Below are the code and all the weights of a small trained network. Each question names an input and a class and asks about switching units off, where a switched-off unit gives its printed mean instead of its output.

import numpy as np


def w(rows, s, z=0):
    codes = np.array(rows[::2]) - 128.0
    scale = np.full(codes.shape[1], s)
    scale[-1] = z or s
    return codes * scale


def f(y):
    return y / 2 * (1 + np.tanh(0.7978845608 * (y + 0.044715 * y**3)))


def log_softmax(a):
    a = a - a.max(-1, keepdims=True)
    return a - np.log(np.exp(a).sum(-1, keepdims=True))


def net(x, mask):
    res = np.array(x, float).reshape(1, 8) / 4 @ E
    y = f(res @ A[0][:, :-1].T + A[0][:, -1])
    res = res + np.where(mask, y, B[0][:, -1]) @ B[0][:, :-1]
    return log_softmax(res[-1] @ U[:, :-1].T + U[:, -1])


A, B = {}, {}
E = w([
[119,210,130,49,177,30,56],'x0',
[128,139,253,157,207,139,163],'x1',
[145,139,154,48,138,198,111],'x2',
[129,127,127,127,129,130,129],'x3',
[109,57,131,55,136,68,212],'x4',
[100,33,92,147,216,141,64],'x5',
[14,184,74,128,155,172,180],'x6',
[129,130,128,126,130,131,129],'x7',
],0.0074)
A[0] = w([
[51,187,113,118,117,163,184,91],'neuron 0',
[190,101,145,140,107,112,78,105],'neuron 1',
[201,68,178,145,103,57,92,96],'neuron 2',
[145,188,122,46,192,113,83,66],'neuron 3',
[153,82,139,95,108,239,176,89],'neuron 4',
[137,163,211,156,150,121,151,146],'neuron 5',
[180,189,127,163,75,98,195,153],'neuron 6',
[102,164,125,77,165,80,77,50],'neuron 7',
[152,132,244,222,210,92,205,90],'neuron 8',
[67,71,164,69,132,63,192,141],'neuron 9',
[128,91,122,186,101,179,168,66],'neuron 10',
[147,136,30,112,18,86,96,77],'neuron 11',
[65,157,96,129,157,161,163,72],'neuron 12',
[98,107,131,254,98,19,152,216],'neuron 13',
[123,175,167,116,33,117,151,37],'neuron 14',
[153,203,136,118,55,112,175,31],'neuron 15',
[44,29,119,123,159,156,26,2],'neuron 16',
[159,84,13,68,56,157,116,49],'neuron 17',
[135,192,97,222,157,159,66,93],'neuron 18',
[148,67,81,138,225,135,74,36],'neuron 19',
[145,206,147,177,88,189,29,52],'neuron 20',
[123,183,177,66,57,152,149,121],'neuron 21',
[41,153,102,163,144,111,170,106],'neuron 22',
[125,67,133,169,87,192,157,20],'neuron 23',
[125,177,121,104,165,57,95,65],'neuron 24',
[125,111,182,22,122,228,97,219],'neuron 25',
[230,97,149,143,112,85,121,34],'neuron 26',
[31,144,97,126,150,149,146,65],'neuron 27',
[213,64,169,141,73,98,99,25],'neuron 28',
[108,56,124,54,104,81,187,32],'neuron 29',
[157,150,192,140,209,123,164,36],'neuron 30',
],0.0098,0.0085)
B[0] = w([
[143,110,161,62,121,157,99,181],'neuron 0',
[118,154,130,80,115,176,128,170],'neuron 1',
[110,154,137,60,133,169,110,200],'neuron 2',
[151,141,160,157,82,81,90,177],'neuron 3',
[162,171,147,162,100,50,77,192],'neuron 4',
[65,121,96,143,118,135,158,185],'neuron 5',
[132,72,128,127,191,90,92,213],'neuron 6',
[153,147,196,149,28,54,159,164],'neuron 7',
[78,145,109,155,112,162,156,212],'neuron 8',
[199,185,97,156,141,145,177,220],'neuron 9',
[165,166,201,123,63,17,87,165],'neuron 10',
[30,161,140,194,117,190,175,224],'neuron 11',
[135,120,180,40,99,180,103,157],'neuron 12',
[144,143,76,159,168,110,1,255],'neuron 13',
[138,28,187,147,182,116,150,154],'neuron 14',
[110,52,192,113,205,88,149,162],'neuron 15',
[107,46,172,117,181,91,187,169],'neuron 16',
[64,176,158,174,129,149,162,212],'neuron 17',
[209,141,120,126,148,150,201,189],'neuron 18',
[105,55,187,155,191,115,165,167],'neuron 19',
[188,148,128,144,163,141,215,186],'neuron 20',
[123,74,123,139,194,98,108,192],'neuron 21',
[153,144,166,73,136,175,51,175],'neuron 22',
[157,147,203,170,40,38,109,158],'neuron 23',
[142,122,188,162,38,100,100,168],'neuron 24',
[97,158,35,142,173,99,30,252],'neuron 25',
[143,153,178,57,144,168,99,157],'neuron 26',
[133,123,177,55,132,157,116,164],'neuron 27',
[130,141,174,37,116,196,83,169],'neuron 28',
[205,183,122,146,165,153,228,173],'neuron 29',
[45,154,166,191,88,167,196,148],'neuron 30',
],0.0096,0.0084)
U = w([
[161,143,190,140,30,62,133,95],'0',
[132,128,169,15,103,206,121,87],'1',
[113,12,160,129,187,104,169,95],'2',
[25,163,125,173,92,180,184,77],'3',
[251,179,93,131,143,157,225,100],'4',
[133,122,85,119,111,127,125,248],'5',
[133,125,89,119,112,125,124,233],'6',
[129,156,66,136,155,110,64,78],'7',
],0.012,0.018)

Each question gives the input, the list of numbers given to net, and the class t.
The units are the neurons (one row each of A and B). Each row of codes is followed by its name. A weight is (code - 128) times the scale printed after its matrix; where a second scale follows, it is the last column's (A, B and U).
mask holds one flag per neuron, in row order. A switched-off neuron (its flag False) gives its mean, the last column of its row in B, instead of its output. The means were averaged over made-up inputs and are rounded, as every weight is.
A unit's drop is (log p(t) with every unit on - log p(t) with that unit switched off) / (log p(t) with every unit on - log p(t) with every unit switched off).
The circuit of an input: a set's keep is (log p(t) with only the set's units on - log p(t) with every unit switched off) / (log p(t) with every unit on - log p(t) with every unit switched off). Starting from the 12 units with the biggest drops (on a tie, the unit counted first), units are removed one at a time, each time the one whose removal leaves the highest keep (on an exact tie, the one counted first), for as long as the keep stays at least 0.8.
units of the circuit, in order: the units of the circuit, biggest drop first
unit that matters most: the unit with the biggest drop
top k neurons: the k neurons with the biggest drops, biggest first
drop of u: that unit's drop, to one decimal
input [5,-4,-5,4,3,-7,-1,3], class 2: unit that matters most : neuron 15
input [-2,-8,-5,5,-2,6,-3,5], class 3: units of the circuit, in order : (neuron 11; neuron 17)
input [8,3,5,-4,6,3,-7,8], class 0: top 2 neurons : (neuron 7; neuron 3)
input [-3,-8,7,4,-8,0,-3,1], class 3: top 2 neurons : (neuron 11; neuron 17)
input [8,8,4,-3,7,1,-2,-8], class 0: top 3 neurons : (neuron 3; neuron 7; neuron 24)
input [1,7,-5,7,6,4,-5,-1], class 3: units of the circuit, in order : (neuron 8; neuron 30)
input [-1,7,-4,-1,2,-2,-7,2], class 1: units of the circuit, in order : (neuron 28; neuron 2)
input [1,7,1,3,-4,6,-3,1], class 3: units of the circuit, in order : (neuron 8; neuron 30)
input [2,0,7,2,2,8,0,-2], class 2: top 2 neurons : (neuron 16; neuron 19)
input [-8,-8,4,-3,6,7,1,-1], class 0: top 3 neurons : (neuron 23; neuron 4; neuron 10)
input [8,3,6,7,-1,-6,0,4], class 0: top 4 neurons : (neuron 7; neuron 3; neuron 24; neuron 13)
input [-6,3,1,1,7,6,-6,-1], class 4: units of the circuit, in order : (neuron 9; neuron 29)
input [4,5,-8,-3,-4,-6,5,-3], class 7: top 3 neurons : (neuron 13; neuron 22; neuron 6)
input [1,-6,3,5,-1,-3,6,0], class 1: unit that matters most : neuron 0
input [-5,1,3,-3,-4,8,-7,6], class 2: top 3 neurons : (neuron 19; neuron 16; neuron 22)
input [0,-6,-1,-1,-5,7,1,0], class 2: units of the circuit, in order : (neuron 16; neuron 19)
input [4,7,-3,5,-5,7,0,1], class 2: top 3 neurons : (neuron 19; neuron 11; neuron 16)
input [-5,8,-4,-2,-2,1,0,4], class 3: top 2 neurons : (neuron 8; neuron 30)
input [6,-7,1,-1,7,3,0,-3], class 3: top 2 neurons : (neuron 11; neuron 17)
input [-1,8,2,-8,-3,-5,0,-5], class 3: units of the circuit, in order : (neuron 8)
input [-1,-3,1,1,8,4,-5,4], class 4: top 2 neurons : (neuron 29; neuron 9)
input [3,8,4,4,5,-3,-7,7], class 3: top 3 neurons : (neuron 30; neuron 8; neuron 5)
input [4,6,-5,-2,-7,-3,7,1], class 1: units of the circuit, in order : (neuron 22; neuron 0)
input [1,6,-3,-2,-7,6,0,0], class 4: top 2 neurons : (neuron 18; neuron 20)
input [5,-7,-1,5,-6,-1,-3,-5], class 3: drop of neuron 11 : 0.8
input [3,0,8,7,8,-2,1,7], class 4: drop of neuron 29 : 0.7
input [2,-2,-2,5,-7,-4,-2,0], class 4: unit that matters most : neuron 20
